Below is a small trained network, with its code and all its weights. Each question gives an input and a target symbol and asks what happens when units are switched off, that is, made to give their printed mean instead of their output.

import numpy as np


def w(rows, s, z=0):
    codes = np.array(rows[::2]) - 128.0
    scale = np.full(codes.shape[1], s)
    scale[-1] = z or s
    return codes * scale


def f(y):
    return np.maximum(y, 0)


def softmax(a):
    e = np.exp(a - a.max(-1, keepdims=True))
    return e / e.sum(-1, keepdims=True)


def log_softmax(a):
    a = a - a.max(-1, keepdims=True)
    return a - np.log(np.exp(a).sum(-1, keepdims=True))


def net(x, mask):
    ids = ['γδλμσω'.index(c) for c in x.split()]
    T = len(ids)
    res = E[ids] + P[:T]
    u = 0
    for l in range(2):
        q, k, v = (res @ M[l].T for M in (Q, K, V))
        z = softmax(np.where(np.tri(T) > 0, q @ k.T / 2**0.5, -1e9)) @ v
        res = res + np.where(mask[u], z, O[l][:, -1]) @ O[l][:, :-1]
        u += 1
        y = f(res @ A[l][:, :-1].T + A[l][:, -1])
        res = res + np.where(mask[u : u + 4], y, B[l][:, -1]) @ B[l][:, :-1]
        u += 4
    return log_softmax(res[-1] @ U[:, :-1].T + U[:, -1])


Q, K, V, O, A, B = {}, {}, {}, {}, {}, {}
E = w([
[53,135,147,127,155,134],'γ',
[105,195,120,154,163,118],'δ',
[101,113,139,199,248,186],'λ',
[122,134,81,107,255,154],'μ',
[151,172,195,169,136,112],'σ',
[85,137,103,182,123,146],'ω',
],0.018)
P = w([
[62,129,157,139,112,71],'0',
[60,193,53,141,172,191],'1',
[97,116,155,152,129,78],'2',
[134,186,202,90,90,115],'3',
[113,123,87,156,152,102],'4',
[149,181,98,85,70,179],'5',
[126,83,99,161,141,101],'6',
[154,150,64,113,104,159],'7',
[151,81,79,159,123,94],'8',
[184,119,109,98,68,141],'9',
[156,48,58,168,129,93],'10',
[186,84,8,138,144,205],'11',
[164,25,52,185,123,89],'12',
],0.012)
Q[0] = w([
[154,135,138,1,40,214],'0.h0',
[179,6,76,74,59,70],'0.h0',
],0.011)
K[0] = w([
[10,205,158,52,162,154],'0.h0',
[63,122,130,172,168,22],'0.h0',
],0.012)
V[0] = w([
[2,95,152,70,122,95],'0.h0',
[140,135,155,94,102,62],'0.h0',
],0.0081)
O[0] = w([
[123,219,103,116,39,121,94],'0.h0',
[254,172,122,137,181,109,1],'0.h0',
],0.0079,0.0059)
A[0] = w([
[158,115,171,46,204,126,94],'0.n0',
[139,154,145,202,164,84,126],'0.n1',
[124,129,134,157,105,252,99],'0.n2',
[208,121,196,166,104,129,252],'0.n3',
],0.011,0.002)
B[0] = w([
[83,129,182,132,48,112,152],'0.n0',
[60,98,154,82,117,102,220],'0.n1',
[219,254,93,151,50,55,253],'0.n2',
[136,145,61,195,222,185,154],'0.n3',
],0.0098,0.0064)
Q[1] = w([
[65,94,89,184,147,77],'1.h0',
[103,144,6,134,173,133],'1.h0',
],0.023)
K[1] = w([
[182,18,30,143,108,124],'1.h0',
[246,77,204,69,66,178],'1.h0',
],0.014)
V[1] = w([
[149,113,188,254,95,161],'1.h0',
[136,147,145,72,217,200],'1.h0',
],0.017)
O[1] = w([
[11,91,183,81,177,174,201],'1.h0',
[108,81,126,183,26,89,2],'1.h0',
],0.011,0.0066)
A[1] = w([
[31,74,134,156,122,63,2],'1.n0',
[149,41,238,124,144,3,113],'1.n1',
[82,109,146,134,164,53,235],'1.n2',
[108,93,106,208,85,74,56],'1.n3',
],0.016,0.0023)
B[1] = w([
[119,155,228,103,101,62,248],'1.n0',
[247,101,126,140,55,220,159],'1.n1',
[131,140,57,191,120,149,251],'1.n2',
[120,34,122,62,180,148,189],'1.n3',
],0.016,0.013)
U = w([
[190,162,143,195,174,98,142],'γ',
[179,143,150,207,123,152,254],'δ',
[43,117,120,205,95,254,152],'λ',
[144,116,158,164,168,116,110],'μ',
[86,131,160,194,140,103,80],'σ',
[172,174,204,123,192,152,15],'ω',
],0.0071,0.0043)

Each question gives the input, a string of symbols that net reads in full, and the target symbol t.
The units are the heads (2 rows each of Q, K, V and O) and the neurons (one row each of A and B). Each row of codes is followed by its name. A weight is (code - 128) times the scale printed after its matrix; where a second scale follows, it is the last column's (O, A, B and U).
mask holds one flag per unit, layer by layer, with each layer's heads first. A switched-off unit (its flag False) gives its mean, the last column of its rows in O or B, instead of its output. The means were averaged over made-up inputs and are rounded, as every weight is.
A unit's drop is (log p(t) with every unit on - log p(t) with that unit switched off) / (log p(t) with every unit on - log p(t) with every unit switched off).
The circuit of an input: a set's keep is (log p(t) with only the set's units on - log p(t) with every unit switched off) / (log p(t) with every unit on - log p(t) with every unit switched off). Starting from all 10 units, units are removed one at a time, each time the one whose removal leaves the highest keep (on an exact tie, the one counted first), for as long as the keep stays at least 0.8.
units of the circuit, in order: the units of the circuit, biggest drop first
unit that matters most: the unit with the biggest drop
top k neurons: the k neurons with the biggest drops, biggest first
k most important neurons of layer l: the k neurons of layer l with the biggest drops, biggest first
input λ γ δ γ γ γ λ δ δ γ δ γ, target γ: units of the circuit, in order : 1.h0, 0.h0
input λ λ λ λ δ λ σ δ, target λ: unit that matters most : 0.n1
input γ γ λ μ γ δ, target μ: units of the circuit, in order : 0.n2, 1.n3, 1.h0
input γ ω λ λ λ ω δ δ λ λ γ μ, target λ: units of the circuit, in order : 0.n2, 1.h0, 1.n0
input μ δ γ, target μ: top 3 neurons : 1.n3, 0.n2, 1.n2
input λ δ λ λ μ ω λ μ, target ω: units of the circuit, in order : 1.h0, 0.n2
input δ σ μ γ γ, target μ: units of the circuit, in order : 1.h0, 1.n3
input γ μ δ ω, target μ: units of the circuit, in order : 1.n3, 1.h0
input γ μ δ λ λ δ γ γ λ ω γ σ, target ω: units of the circuit, in order : 1.h0, 1.n2, 0.n3
input λ λ δ μ μ ω σ ω λ, target λ: top 4 neurons : 0.n1, 1.n0, 1.n2, 0.n2
input λ μ λ σ γ, target δ: units of the circuit, in order : 0.h0, 1.n1, 1.h0, 0.n2
input λ ω σ λ γ ω ω γ, target ω: top 3 neurons : 1.n2, 0.n3, 0.n2
input δ δ λ γ λ σ μ, target δ: units of the circuit, in order : 0.h0, 1.h0, 0.n2, 0.n3
input λ ω σ δ λ λ γ δ γ μ δ σ, target μ: top 2 neurons : 1.n3, 0.n3
input ω λ λ λ λ λ γ λ ω ω σ ω, target ω: top 2 neurons : 0.n3, 0.n2
input δ δ λ σ λ γ λ ω, target γ: unit that matters most : 0.n3
input μ λ λ λ γ μ λ, target μ: units of the circuit, in order : 1.h0, 1.n3
input ω γ λ μ σ σ δ σ, target σ: top 4 neurons : 0.n3, 0.n2, 0.n1, 1.n1
input δ λ λ δ γ λ ω γ γ, target λ: top 2 neurons : 1.n0, 1.n2
input σ δ γ λ λ γ μ ω, target γ: units of the circuit, in order : 1.h0, 0.n2, 0.n3
input δ λ λ μ λ ω, target μ: top 2 neurons : 1.n3, 0.n2
input γ σ δ ω γ δ μ γ λ λ λ λ μ, target μ: units of the circuit, in order : 1.n3, 1.h0, 0.n2
input ω λ λ ω μ δ, target ω: units of the circuit, in order : 1.n2
input λ δ δ λ σ, target δ: 2 most important neurons of layer 1 : 1.n1, 1.n0
input λ γ ω λ λ, target λ: units of the circuit, in order : 1.h0, 1.n2
input λ σ δ σ λ ω λ μ, target ω: top 4 neurons : 0.n3, 1.n2, 0.n2, 0.n1
input γ λ σ λ λ μ, target λ: unit that matters most : 1.n0
